Here is a tiny trained network, its code and every weight. The questions are about switching its units off for an input and a target symbol, where a switched-off unit gives its printed mean instead of its output.

import numpy as np


def w(rows, s, z=0):
    codes = np.array(rows[::2]) - 128.0
    scale = np.full(codes.shape[1], s)
    scale[-1] = z or s
    return codes * scale


def f(y):
    return y / 2 * (1 + np.tanh(0.7978845608 * (y + 0.044715 * y**3)))


def softmax(a):
    e = np.exp(a - a.max(-1, keepdims=True))
    return e / e.sum(-1, keepdims=True)


def log_softmax(a):
    a = a - a.max(-1, keepdims=True)
    return a - np.log(np.exp(a).sum(-1, keepdims=True))


def net(x, mask):
    ids = ['ΓΔΛΞΦαεηθμπστψω'.index(c) for c in x.split()]
    T = len(ids)
    res = E[ids] + P[:T]
    u = 0
    for l in range(2):
        r = res
        for j in range(3):
            rows = slice(2 * j, 2 * j + 2)
            q, k, v = (r @ M[l][rows].T for M in (Q, K, V))
            z = softmax(np.where(np.tri(T) > 0, q @ k.T / 2**0.5, -1e9)) @ v
            o = O[l][rows]
            res = res + np.where(mask[u + j], z, o[:, -1]) @ o[:, :-1]
        u += 3
        y = f(res @ A[l][:, :-1].T + A[l][:, -1])
        res = res + np.where(mask[u : u + 12], y, B[l][:, -1]) @ B[l][:, :-1]
        u += 12
    return log_softmax(res[-1] @ U[:, :-1].T + U[:, -1])


Q, K, V, O, A, B = {}, {}, {}, {}, {}, {}
E = w([
[98,141,122],'Γ',
[161,180,204],'Δ',
[152,77,167],'Λ',
[88,122,103],'Ξ',
[117,103,134],'Φ',
[2,149,151],'α',
[114,99,112],'ε',
[87,156,97],'η',
[135,102,153],'θ',
[130,95,150],'μ',
[111,132,129],'π',
[133,90,153],'σ',
[114,50,84],'τ',
[84,119,102],'ψ',
[124,110,151],'ω',
],0.016)
P = w([
[37,83,70],'0',
[9,59,150],'1',
[3,47,176],'2',
[10,41,186],'3',
[14,35,184],'4',
[26,39,162],'5',
[39,38,161],'6',
[59,58,126],'7',
[64,47,110],'8',
[87,46,97],'9',
[101,49,82],'10',
[109,44,79],'11',
],0.0025)
Q[0] = w([
[17,2,152],'0.h0',
[17,16,175],'0.h0',
[184,185,253],'0.h1',
[90,182,175],'0.h1',
[77,85,137],'0.h2',
[242,201,134],'0.h2',
],0.0092)
K[0] = w([
[6,163,160],'0.h0',
[2,137,200],'0.h0',
[154,18,54],'0.h1',
[179,97,87],'0.h1',
[72,105,109],'0.h2',
[228,198,210],'0.h2',
],0.0092)
V[0] = w([
[245,168,83],'0.h0',
[180,142,144],'0.h0',
[143,170,180],'0.h1',
[2,59,144],'0.h1',
[32,100,114],'0.h2',
[163,207,177],'0.h2',
],0.0072)
O[0] = w([
[81,86,255,2],'0.h0',
[84,106,187,72],'0.h0',
[145,93,109,98],'0.h1',
[165,208,72,246],'0.h1',
[203,133,42,223],'0.h2',
[127,158,233,30],'0.h2',
],0.0059,0.0062)
A[0] = w([
[254,164,120,100],'0.n0',
[32,140,70,205],'0.n1',
[27,220,123,2],'0.n2',
[213,35,64,131],'0.n3',
[152,178,152,192],'0.n4',
[142,42,91,117],'0.n5',
[80,171,179,35],'0.n6',
[31,146,108,37],'0.n7',
[22,120,232,94],'0.n8',
[208,153,219,162],'0.n9',
[137,175,180,212],'0.n10',
[246,193,143,153],'0.n11',
],0.008,0.007)
B[0] = w([
[213,144,235,142],'0.n0',
[96,132,55,254],'0.n1',
[23,74,203,117],'0.n2',
[185,74,122,241],'0.n3',
[139,206,178,143],'0.n4',
[153,56,137,176],'0.n5',
[228,18,180,116],'0.n6',
[35,75,189,115],'0.n7',
[255,99,104,121],'0.n8',
[185,169,162,122],'0.n9',
[147,209,162,132],'0.n10',
[202,149,210,148],'0.n11',
],0.0083,0.0085)
Q[1] = w([
[182,42,23],'1.h0',
[77,172,197],'1.h0',
[255,87,75],'1.h1',
[35,160,236],'1.h1',
[81,145,254],'1.h2',
[183,65,68],'1.h2',
],0.0087)
K[1] = w([
[209,2,68],'1.h0',
[93,211,156],'1.h0',
[3,85,6],'1.h1',
[195,213,239],'1.h1',
[74,68,174],'1.h2',
[216,158,135],'1.h2',
],0.01)
V[1] = w([
[85,148,118],'1.h0',
[178,30,134],'1.h0',
[93,147,82],'1.h1',
[185,2,147],'1.h1',
[82,68,147],'1.h2',
[64,94,154],'1.h2',
],0.0079)
O[1] = w([
[43,83,142,95],'1.h0',
[233,191,107,255],'1.h0',
[62,122,159,195],'1.h1',
[236,230,188,181],'1.h1',
[202,68,43,68],'1.h2',
[151,104,1,58],'1.h2',
],0.0057,0.013)
A[1] = w([
[80,148,171,216],'1.n0',
[80,210,125,163],'1.n1',
[68,138,47,76],'1.n2',
[184,151,165,50],'1.n3',
[86,60,83,137],'1.n4',
[42,193,154,162],'1.n5',
[127,197,64,98],'1.n6',
[160,201,139,74],'1.n7',
[82,20,85,133],'1.n8',
[2,76,166,107],'1.n9',
[126,4,161,255],'1.n10',
[59,156,144,235],'1.n11',
],0.009,0.0089)
B[1] = w([
[47,170,194,164],'1.n0',
[184,101,194,226],'1.n1',
[178,41,144,187],'1.n2',
[82,58,62,192],'1.n3',
[102,106,40,176],'1.n4',
[169,82,219,182],'1.n5',
[186,32,105,255],'1.n6',
[147,58,69,240],'1.n7',
[142,156,2,179],'1.n8',
[244,142,229,167],'1.n9',
[196,253,68,171],'1.n10',
[4,134,182,197],'1.n11',
],0.0085,0.0078)
U = w([
[122,124,163,167],'Γ',
[179,178,246,174],'Δ',
[249,124,169,124],'Λ',
[102,76,101,82],'Ξ',
[121,207,130,163],'Φ',
[147,2,180,28],'α',
[104,174,115,170],'ε',
[119,88,171,168],'η',
[145,143,163,98],'θ',
[133,200,140,146],'μ',
[97,188,151,254],'π',
[163,241,155,86],'σ',
[115,179,65,27],'τ',
[98,72,90,60],'ψ',
[129,218,151,185],'ω',
],0.0078,0.0065)

Each question gives the input, a string of symbols that net reads in full, and the target symbol t.
The units are the heads (2 rows each of Q, K, V and O) and the neurons (one row each of A and B). Each row of codes is followed by its name. A weight is (code - 128) times the scale printed after its matrix; where a second scale follows, it is the last column's (O, A, B and U).
mask holds one flag per unit, layer by layer, with each layer's heads first. A switched-off unit (its flag False) gives its mean, the last column of its rows in O or B, instead of its output. The means were averaged over made-up inputs and are rounded, as every weight is.
A unit's drop is (log p(t) with every unit on - log p(t) with that unit switched off) / (log p(t) with every unit on - log p(t) with every unit switched off).
most important unit: the unit with the biggest drop
k most important neurons: the k neurons with the biggest drops, biggest first
k most important neurons of layer l: the k neurons of layer l with the biggest drops, biggest first
heads that matter: for each layer, one digit per head in row order, 1 if its drop is at least 0.15 and else 0, layers parted by /
input ψ τ ω η Λ θ Δ Ξ σ ψ σ μ, target Δ: heads that matter -> 010 / 001
input ε τ τ τ Γ, target Λ: heads that matter -> 001 / 010
input Λ ω η η ω Δ, target Δ: heads that matter -> 000 / 100
input θ ω Δ Δ ψ η Δ ε η μ Ξ σ, target Δ: 2 most important neurons of layer 0 -> (0.n9 0.n10)
input ε ε τ Ξ σ η Ξ π η η Δ ψ, target Δ: heads that matter -> 000 / 001
input μ ε Ξ α Ξ τ η Ξ τ α, target Λ: heads that matter -> 101 / 110
input η Ξ σ θ Δ μ Φ Δ Δ η, target Δ: 2 most important neurons of layer 1 -> (1.n9 1.n5)
input μ π θ τ Δ Ξ, target Δ: heads that matter -> 000 / 001
input τ ω Φ ω Ξ Φ η η η, target Λ: most important unit -> 1.n6
input ψ Φ τ Φ ω τ ψ, target Λ: 4 most important neurons -> (0.n3 1.n6 0.n5 1.n11)
input Φ σ Δ μ σ Ξ Λ, target Δ: heads that matter -> 001 / 101
input ω Ξ Ξ Ξ ψ ε, target τ: heads that matter -> 000 / 111
input τ ε τ τ Δ σ σ, target Δ: heads that matter -> 110 / 001
input ω ψ η, target α: 2 most important neurons -> (1.n2 1.n5)
input τ ψ Ξ, target Λ: heads that matter -> 001 / 010
input ψ η θ ψ Γ Δ ω Δ ω ψ ω π, target Δ: most important unit -> 1.h2
input ω ω Δ ψ μ, target Δ: 3 most important neurons -> (0.n9 0.n10 1.n9)
input θ τ τ θ η Δ Φ, target Δ: 3 most important neurons -> (0.n9 0.n11 0.n10)
input Γ τ σ η Δ τ Δ Ξ ω Γ, target Δ: 3 most important neurons -> (0.n9 0.n11 0.n10)
input θ Φ σ τ τ π Δ ε ψ Γ Φ, target Δ: most important unit -> 1.h2
